Below is a small trained network, with its code and all its weights. Each question gives an input and a target symbol and asks what happens when units are switched off, that is, made to give their printed mean instead of their output.

import numpy as np


def w(rows, s, z=0):
    codes = np.array(rows[::2]) - 128.0
    scale = np.full(codes.shape[1], s)
    scale[-1] = z or s
    return codes * scale


def softmax(a):
    e = np.exp(a - a.max(-1, keepdims=True))
    return e / e.sum(-1, keepdims=True)


def log_softmax(a):
    a = a - a.max(-1, keepdims=True)
    return a - np.log(np.exp(a).sum(-1, keepdims=True))


def net(x, mask):
    ids = ['ΛΦβεζμσ'.index(c) for c in x.split()]
    T = len(ids)
    res = E[ids] + P[:T]
    u = 0
    for l in range(3):
        r = res
        for j in range(3):
            rows = slice(3 * j, 3 * j + 3)
            q, k, v = (r @ M[l][rows].T for M in (Q, K, V))
            z = softmax(np.where(np.tri(T) > 0, q @ k.T / 3**0.5, -1e9)) @ v
            o = O[l][rows]
            res = res + np.where(mask[u + j], z, o[:, -1]) @ o[:, :-1]
        u += 3
    return log_softmax(res[-1] @ U[:, :-1].T + U[:, -1])


Q, K, V, O = {}, {}, {}, {}
E = w([
[147,162,104],'Λ',
[124,128,209],'Φ',
[185,104,41],'β',
[159,75,204],'ε',
[93,131,5],'ζ',
[134,192,125],'μ',
[170,35,133],'σ',
],0.019)
P = w([
[254,189,238],'0',
[180,162,142],'1',
[185,168,164],'2',
[185,154,138],'3',
[187,95,166],'4',
[153,85,134],'5',
[142,76,154],'6',
[139,66,163],'7',
[113,60,121],'8',
[115,37,149],'9',
[90,42,143],'10',
[72,55,113],'11',
[74,13,120],'12',
[71,5,151],'13',
],0.0059)
Q[0] = w([
[189,127,111],'0.h0',
[127,167,79],'0.h0',
[115,209,147],'0.h0',
[49,185,122],'0.h1',
[83,105,137],'0.h1',
[183,210,81],'0.h1',
[125,185,110],'0.h2',
[141,69,158],'0.h2',
[2,162,140],'0.h2',
],0.011)
K[0] = w([
[137,137,108],'0.h0',
[154,139,77],'0.h0',
[146,92,81],'0.h0',
[139,118,154],'0.h1',
[111,142,132],'0.h1',
[191,102,125],'0.h1',
[153,248,146],'0.h2',
[146,99,148],'0.h2',
[181,151,96],'0.h2',
],0.018)
V[0] = w([
[157,3,73],'0.h0',
[142,131,125],'0.h0',
[153,175,177],'0.h0',
[199,16,180],'0.h1',
[39,102,119],'0.h1',
[103,58,226],'0.h1',
[49,149,88],'0.h2',
[217,100,100],'0.h2',
[4,164,148],'0.h2',
],0.0077)
O[0] = w([
[119,95,138,165],'0.h0',
[128,130,150,136],'0.h0',
[149,223,165,160],'0.h0',
[219,44,196,187],'0.h1',
[121,54,2,78],'0.h1',
[131,140,142,100],'0.h1',
[130,104,102,18],'0.h2',
[237,129,160,212],'0.h2',
[66,87,106,2],'0.h2',
],0.0073,0.0059)
Q[1] = w([
[99,157,84],'1.h0',
[94,164,177],'1.h0',
[147,32,14],'1.h0',
[146,155,12],'1.h1',
[232,188,127],'1.h1',
[225,139,78],'1.h1',
[138,125,93],'1.h2',
[10,119,105],'1.h2',
[115,179,69],'1.h2',
],0.011)
K[1] = w([
[172,30,187],'1.h0',
[117,180,1],'1.h0',
[151,43,173],'1.h0',
[100,122,45],'1.h1',
[88,126,45],'1.h1',
[223,39,67],'1.h1',
[32,185,77],'1.h2',
[102,59,78],'1.h2',
[139,67,156],'1.h2',
],0.01)
V[1] = w([
[90,154,73],'1.h0',
[124,193,99],'1.h0',
[128,152,125],'1.h0',
[137,139,223],'1.h1',
[186,131,107],'1.h1',
[153,65,114],'1.h1',
[78,68,68],'1.h2',
[139,165,78],'1.h2',
[11,202,161],'1.h2',
],0.012)
O[1] = w([
[199,112,123,61],'1.h0',
[131,40,30,115],'1.h0',
[15,93,150,130],'1.h0',
[118,130,3,184],'1.h1',
[67,171,186,167],'1.h1',
[137,122,178,144],'1.h1',
[243,144,115,3],'1.h2',
[96,63,2,97],'1.h2',
[130,53,136,66],'1.h2',
],0.0054,0.026)
Q[2] = w([
[140,229,254],'2.h0',
[159,53,168],'2.h0',
[233,120,100],'2.h0',
[127,134,156],'2.h1',
[180,201,85],'2.h1',
[213,94,125],'2.h1',
[125,220,116],'2.h2',
[106,184,127],'2.h2',
[80,174,94],'2.h2',
],0.009)
K[2] = w([
[133,122,110],'2.h0',
[82,167,180],'2.h0',
[157,76,194],'2.h0',
[6,171,145],'2.h1',
[112,93,27],'2.h1',
[117,48,153],'2.h1',
[155,80,203],'2.h2',
[246,160,116],'2.h2',
[198,139,233],'2.h2',
],0.011)
V[2] = w([
[142,86,172],'2.h0',
[131,140,183],'2.h0',
[132,95,128],'2.h0',
[85,204,147],'2.h1',
[77,94,219],'2.h1',
[96,108,140],'2.h1',
[94,175,156],'2.h2',
[3,53,90],'2.h2',
[159,57,221],'2.h2',
],0.012)
O[2] = w([
[120,47,32,105],'2.h0',
[102,104,103,163],'2.h0',
[132,2,130,99],'2.h0',
[168,147,137,255],'2.h1',
[165,137,44,231],'2.h1',
[121,146,77,148],'2.h1',
[191,119,67,226],'2.h2',
[44,202,33,108],'2.h2',
[153,34,90,143],'2.h2',
],0.0066,0.023)
U = w([
[55,1,190,234],'Λ',
[189,75,150,9],'Φ',
[182,156,66,176],'β',
[145,77,20,226],'ε',
[95,143,120,33],'ζ',
[127,181,181,197],'μ',
[62,143,91,2],'σ',
],0.0066,0.0069)

Each question gives the input, a string of symbols that net reads in full, and the target symbol t.
The units are the heads (3 rows each of Q, K, V and O). Each row of codes is followed by its name. A weight is (code - 128) times the scale printed after its matrix; where a second scale follows, it is the last column's (O and U).
mask holds one flag per head, layer by layer. A switched-off head (its flag False) gives its mean, the last column of its rows in O, instead of its output. The means were averaged over made-up inputs and are rounded, as every weight is.
A unit's drop is (log p(t) with every unit on - log p(t) with that unit switched off) / (log p(t) with every unit on - log p(t) with every unit switched off).
The circuit of an input: a set's keep is (log p(t) with only the set's units on - log p(t) with every unit switched off) / (log p(t) with every unit on - log p(t) with every unit switched off). Starting from all 9 units, units are removed one at a time, each time the one whose removal leaves the highest keep (on an exact tie, the one counted first), for as long as the keep stays at least 0.8.
circuit, biggest first: the units of the circuit, biggest drop first
unit that matters most: the unit with the biggest drop
heads that matter: for each layer, one digit per head in row order, 1 if its drop is at least 0.15 and else 0, layers parted by /
drop when u is switched off: that unit's drop, to one decimal
input σ ζ σ ε, target Φ: circuit, biggest first => [2.h2, 1.h2, 0.h1]
input σ ζ β μ ε ζ Φ β ζ ζ Λ σ β, target Φ: heads that matter => 010 / 101 / 001
input μ ε ε Φ ε ζ, target μ: heads that matter => 000 / 010 / 100
input ζ σ μ ε, target Λ: heads that matter => 000 / 111 / 111
input ζ σ Λ, target Λ: circuit, biggest first => [1.h2, 2.h1, 1.h0, 2.h2]
input ζ ε Λ μ μ β ε μ Φ, target ε: unit that matters most => 1.h1
input σ σ ζ ε ε μ ε Φ ζ ζ ε Λ Φ Φ, target Φ: circuit, biggest first => [2.h2, 1.h2, 0.h1]
input σ ε ζ μ Φ σ ε μ ε μ Λ, target Φ: circuit, biggest first => [2.h2, 0.h1, 1.h2]
input ε ε σ ε ε ε β ζ ε μ ε ζ Φ ε, target β: circuit, biggest first => [1.h2, 0.h1, 2.h1]
input μ ζ σ Φ, target σ: circuit, biggest first => [1.h2, 2.h2, 0.h1, 1.h0]
input μ ε μ β β ζ σ σ ζ ζ σ, target σ: heads that matter => 110 / 101 / 001
input ε ε Φ μ σ μ Φ, target β: heads that matter => 010 / 111 / 011
input β ζ Φ Φ ε σ, target μ: circuit, biggest first => [1.h2, 2.h2]
input ζ β ε ε σ ζ, target Λ: heads that matter => 000 / 100 / 011
input ε ζ ε σ Φ μ σ ε ε Φ ε Λ ε, target ε: heads that matter => 000 / 000 / 001
input ζ ζ μ, target Λ: unit that matters most => 2.h1
input σ ζ ε σ Λ, target Φ: heads that matter => 000 / 001 / 001
input Λ μ Λ ε ε ε ε ζ, target μ: heads that matter => 000 / 010 / 110
input ε ε ζ β σ ζ μ ζ β ε, target β: heads that matter => 010 / 111 / 010
input ζ ε ε ε ε ε Φ σ Λ, target Λ: heads that matter => 010 / 111 / 111
input μ μ β Λ σ ε ζ σ μ, target σ: unit that matters most => 2.h2
input β ε ζ ε ε Φ Φ ε σ, target μ: heads that matter => 001 / 111 / 011
input Φ ζ Λ ε ζ Λ ε ε σ ε, target ε: drop when 0.h2 is switched off => -0.1
